[[123 138 133 140 135 142 146 130 138 136 113 139 143 109 138]
 [136 136 135 124 111 106 120 117 130 107 135 134 119 123 134]
 [123 132 122 117 124 143 127 152 125 131 142 131 135 143 121]
 [129 136 129 119 121 135 136 123 127 128 131 136 130 130 126]]
:
[[123 138 133 140 135 142 146 130 138 136 113 139 143 109 138]
 [123 132 122 117 124 143 127 152 125 131 142 131 135 143 121]]

[[128 132 132 127 129 126 130 126 127 131 126 131]
 [137 135 131 148 145 123 119 120 128 134 118 117]
 [126 138 118 142 140 116 148 106 126 138 116 126]
 [129 115 128 131 117 125 129 127 118 111 132 129]
 [119 122 124 121 137 114 130 142 123 111 107 121]]
:
[[128 132 132 127 129 126 130 126 127 131 126 131]
 [126 138 118 142 140 116 148 106 126 138 116 126]
 [119 122 124 121 137 114 130 142 123 111 107 121]]

[[136 131 133 129 145 137 139 136]
 [134 131 133 129 148 137 140 135]
 [134 135 130 129 140 133 141 144]
 [134 136 131 129 138 133 142 144]
 [132 129 136 130 153 137 138 131]
 [131 146 129 129 131 130 141 151]
 [135 131 131 129 147 135 139 138]]
:
[[136 131 133 129 145 137 139 136]
 [134 135 130 129 140 133 141 144]
 [132 129 136 130 153 137 138 131]
 [135 131 131 129 147 135 139 138]]

[[128 132]
 [150 150]
 [128 126]
 [115 121]]
:
[[128 132]
 [128 126]]

[[126 130 124 131 128 142 130 116]
 [130 129 113 127 127 129 129 133]
 [130 135 125 131 125 130 127 145]
 [129 125 122 126 129 149 132 135]
 [129 128 127 126 133 132 127 118]
 [128 132 148 129 128 131 128 137]
 [133 126 118 127 132 123 123 122]
 [128 127 125 129 124 135 130 107]]
:
[[126 130 124 131 128 142 130 116]
 [130 135 125 131 125 130 127 145]
 [129 128 127 126 133 132 127 118]
 [133 126 118 127 132 123 123 122]]

[[117 133 132]
 [119 141 121]
 [138 119 127]
 [134 141 106]
 [123 131 129]
 [129 134 119]
 [135 123 128]
 [116 125 143]]
:
[[117 133 132]
 [138 119 127]
 [123 131 129]
 [135 123 128]]

[[130 145 128 155 121 128 138 134 119 125 125 129 133 125 131 132]
 [126 142 132 126 137 120 146 117 143 123 136 138 117 130 124 123]
 [131 120 129 135 110 136 129 134 136 127 123 135 113 124 117 111]
 [124 134 122 132 128 128 143 127 130 126 110 141 112 132 124 113]
 [139 118 135 145 132 136 138 122 142 137 126 128 118 120 115 128]
 [141 114 138 142 122 139 136 131 139 133 127 131 117 119 119 122]]
:
[[130 145 128 155 121 128 138 134 119 125 125 129 133 125 131 132]
 [131 120 129 135 110 136 129 134 136 127 123 135 113 124 117 111]
 [139 118 135 145 132 136 138 122 142 137 126 128 118 120 115 128]]

[[157 128 102]
 [155 132 105]
 [157 128 102]]
:
[[157 128 102]
 [157 128 102]]
